Below is a small trained network, with its code and all its weights. Each question gives an input and a target symbol and asks what happens when units are switched off, that is, made to give their printed mean instead of their output.

import numpy as np


def w(rows, s, z=0):
    codes = np.array(rows[::2]) - 128.0
    scale = np.full(codes.shape[1], s)
    scale[-1] = z or s
    return codes * scale


def norm(h):
    return h / np.sqrt((h * h).mean(-1, keepdims=True) + 1e-5)


def f(y):
    return np.maximum(y, 0)


def softmax(a):
    e = np.exp(a - a.max(-1, keepdims=True))
    return e / e.sum(-1, keepdims=True)


def log_softmax(a):
    a = a - a.max(-1, keepdims=True)
    return a - np.log(np.exp(a).sum(-1, keepdims=True))


def net(x, mask):
    ids = ['ΓΔΦαβμσ'.index(c) for c in x.split()]
    T = len(ids)
    res = E[ids] + P[:T]
    r = norm(res)
    for j in range(3):
        rows = slice(3 * j, 3 * j + 3)
        q, k, v = (r @ M[0][rows].T for M in (Q, K, V))
        z = softmax(np.where(np.tri(T) > 0, q @ k.T / 3**0.5, -1e9)) @ v
        o = O[0][rows]
        res = res + np.where(mask[j], z, o[:, -1]) @ o[:, :-1]
    y = f(norm(res) @ A[0][:, :-1].T + A[0][:, -1])
    res = res + np.where(mask[3:11], y, B[0][:, -1]) @ B[0][:, :-1]
    return log_softmax(norm(res)[-1] @ U[:, :-1].T + U[:, -1])


Q, K, V, O, A, B = {}, {}, {}, {}, {}, {}
E = w([
[215,113,196,92,122,125,116,167,208,148,253],'Γ',
[117,111,133,109,114,157,157,92,41,204,150],'Δ',
[155,159,186,156,69,117,181,62,94,182,152],'Φ',
[52,171,140,143,2,127,155,127,176,169,73],'α',
[72,184,132,139,103,151,119,68,115,184,150],'β',
[110,175,167,111,42,108,114,117,76,103,143],'μ',
[94,129,89,121,120,60,137,57,97,124,149],'σ',
],0.0074)
P = w([
[157,89,124,119,188,121,103,192,159,77,112],'0',
[113,167,129,168,168,116,198,104,131,120,253],'1',
[108,170,110,204,152,106,212,117,88,129,251],'2',
[63,167,64,155,118,198,148,150,83,117,220],'3',
[62,94,130,78,63,175,116,29,72,214,172],'4',
[72,87,139,79,75,100,122,52,68,244,161],'5',
],0.0062)
Q[0] = w([
[164,90,111,185,187,98,149,178,136,53,44],'h0',
[159,25,86,212,220,79,12,214,86,17,1],'h0',
[169,162,153,210,187,65,36,84,118,76,36],'h0',
[66,133,119,143,83,135,108,72,54,191,130],'h1',
[170,78,186,59,115,81,57,138,171,179,103],'h1',
[129,109,133,115,127,78,70,131,147,111,43],'h1',
[130,93,161,110,110,97,54,96,104,163,112],'h2',
[118,177,105,140,104,165,217,127,134,127,232],'h2',
[186,99,169,66,172,94,31,166,171,126,53],'h2',
],0.009)
K[0] = w([
[77,163,112,207,90,122,165,55,86,150,98],'h0',
[63,154,69,193,77,78,153,10,55,126,69],'h0',
[111,150,153,198,141,91,186,71,56,132,50],'h0',
[190,82,170,112,172,143,97,170,200,134,144],'h1',
[164,169,110,224,91,116,254,124,108,117,197],'h1',
[175,120,113,136,97,161,183,93,48,177,105],'h1',
[123,126,143,173,105,104,153,109,200,170,142],'h2',
[175,30,98,49,180,74,87,160,149,56,153],'h2',
[56,180,127,208,77,115,185,67,71,156,119],'h2',
],0.0087)
V[0] = w([
[53,228,89,226,154,100,107,56,172,64,95],'h0',
[35,194,153,124,159,94,2,111,128,61,125],'h0',
[200,117,131,155,77,33,179,93,159,28,118],'h0',
[186,140,204,214,186,130,169,97,191,179,151],'h1',
[70,156,166,137,37,189,103,174,172,132,70],'h1',
[188,64,144,115,79,73,220,190,83,68,61],'h1',
[92,185,205,170,164,99,102,80,102,131,218],'h2',
[112,167,182,135,50,85,85,164,240,76,80],'h2',
[55,153,108,153,161,153,103,105,163,199,109],'h2',
],0.0063)
O[0] = w([
[146,207,44,228,152,102,114,166,2,94,184,131],'h0',
[75,193,124,130,138,161,35,154,3,28,179,204],'h0',
[203,181,10,90,46,123,219,126,76,99,43,67],'h0',
[234,179,56,221,170,115,20,157,106,156,62,163],'h1',
[150,185,124,27,110,144,205,205,91,132,170,91],'h1',
[80,160,139,166,201,211,222,121,100,45,76,2],'h1',
[46,190,244,102,216,117,48,111,69,116,57,227],'h2',
[171,77,150,57,203,123,99,206,230,243,150,101],'h2',
[99,93,118,227,141,194,107,132,144,114,184,156],'h2',
],0.0053,0.0072)
A[0] = w([
[109,102,101,129,124,146,182,93,158,120,145,144],'n0',
[178,120,183,137,161,133,123,148,171,129,114,115],'n1',
[132,112,150,185,188,100,93,135,189,144,95,110],'n2',
[161,92,57,128,146,149,189,254,140,157,180,2],'n3',
[150,135,62,215,72,143,153,121,95,57,146,68],'n4',
[138,147,33,217,63,118,165,127,74,47,128,52],'n5',
[119,168,79,167,93,118,147,131,76,34,129,99],'n6',
[179,136,100,133,193,180,195,151,195,100,42,23],'n7',
],0.0091,0.0042)
B[0] = w([
[121,106,171,152,168,102,109,150,166,90,98,200],'n0',
[59,149,114,144,111,147,102,138,85,69,152,166],'n1',
[114,154,104,122,123,178,115,125,24,121,168,205],'n2',
[111,64,122,201,220,117,172,190,172,189,127,170],'n3',
[187,86,43,121,80,169,148,99,137,87,181,222],'n4',
[178,91,27,110,82,142,154,132,109,151,196,255],'n5',
[170,96,66,99,52,161,104,124,138,117,172,246],'n6',
[220,243,70,232,122,71,156,97,80,131,1,203],'n7',
],0.0084,0.0046)
U = w([
[168,76,31,115,65,171,148,80,127,76,190,119],'Γ',
[72,215,158,2,161,154,212,137,82,58,140,49],'Δ',
[107,83,104,158,213,113,210,209,182,166,158,179],'Φ',
[73,176,152,186,206,122,49,151,71,83,188,189],'α',
[195,148,147,50,81,34,106,132,213,188,151,5],'β',
[193,209,110,214,161,116,133,106,112,96,23,160],'μ',
[26,49,175,193,147,122,187,69,173,54,100,131],'σ',
],0.0051,0.0024)

Each question gives the input, a string of symbols that net reads in full, and the target symbol t.
The units are the heads (3 rows each of Q, K, V and O) and the neurons (one row each of A and B). Each row of codes is followed by its name. A weight is (code - 128) times the scale printed after its matrix; where a second scale follows, it is the last column's (O, A, B and U).
mask holds one flag per unit, heads first, then neurons. A switched-off unit (its flag False) gives its mean, the last column of its rows in O or B, instead of its output. The means were averaged over made-up inputs and are rounded, as every weight is.
A unit's drop is (log p(t) with every unit on - log p(t) with that unit switched off) / (log p(t) with every unit on - log p(t) with every unit switched off).
The circuit of an input: a set's keep is (log p(t) with only the set's units on - log p(t) with every unit switched off) / (log p(t) with every unit on - log p(t) with every unit switched off). Starting from all 11 units, units are removed one at a time, each time the one whose removal leaves the highest keep (on an exact tie, the one counted first), for as long as the keep stays at least 0.8.
circuit, biggest first: the units of the circuit, biggest drop first
most important unit: the unit with the biggest drop
which heads matter: for each layer, one digit per head in row order, 1 if its drop is at least 0.15 and else 0, layers parted by /
drop when u is switched off: that unit's drop, to one decimal
input α Γ β σ β, target μ: which heads matter	110
input β Γ σ, target β: which heads matter	110
input Δ β Φ, target σ: which heads matter	100
input μ β β β β σ, target Δ: which heads matter	011
input Φ β β β, target μ: circuit, biggest first	h0, h1
input α α β Φ, target Φ: circuit, biggest first	h2, n3
input α β Δ Γ, target Δ: circuit, biggest first	h1
input Δ Δ μ, target σ: which heads matter	100
input α Γ β, target Δ: which heads matter	010
input α β Γ μ, target Δ: which heads matter	010
input Γ β Γ σ σ β, target β: which heads matter	101
input σ σ α, target Γ: which heads matter	100
input Δ β Δ, target σ: which heads matter	100
input α σ β β β μ, target Φ: circuit, biggest first	h2, n3, h1
input σ σ σ Γ, target σ: which heads matter	110
input Γ β β Φ β σ, target β: circuit, biggest first	h0
input α Φ σ, target Φ: circuit, biggest first	h2, n3
input α σ β β β Φ, target Φ: circuit, biggest first	h2, n3, h1
input Φ α Δ β Δ μ, target μ: which heads matter	110
input Φ β σ σ, target μ: most important unit	h0
input Δ σ μ σ μ σ, target σ: circuit, biggest first	h0, h1
input α β α β β, target Φ: drop when h1 is switched off	0.1
input μ β β β α, target Δ: drop when n5 is switched off	0.0
input Φ Δ β σ, target μ: drop when h0 is switched off	0.6
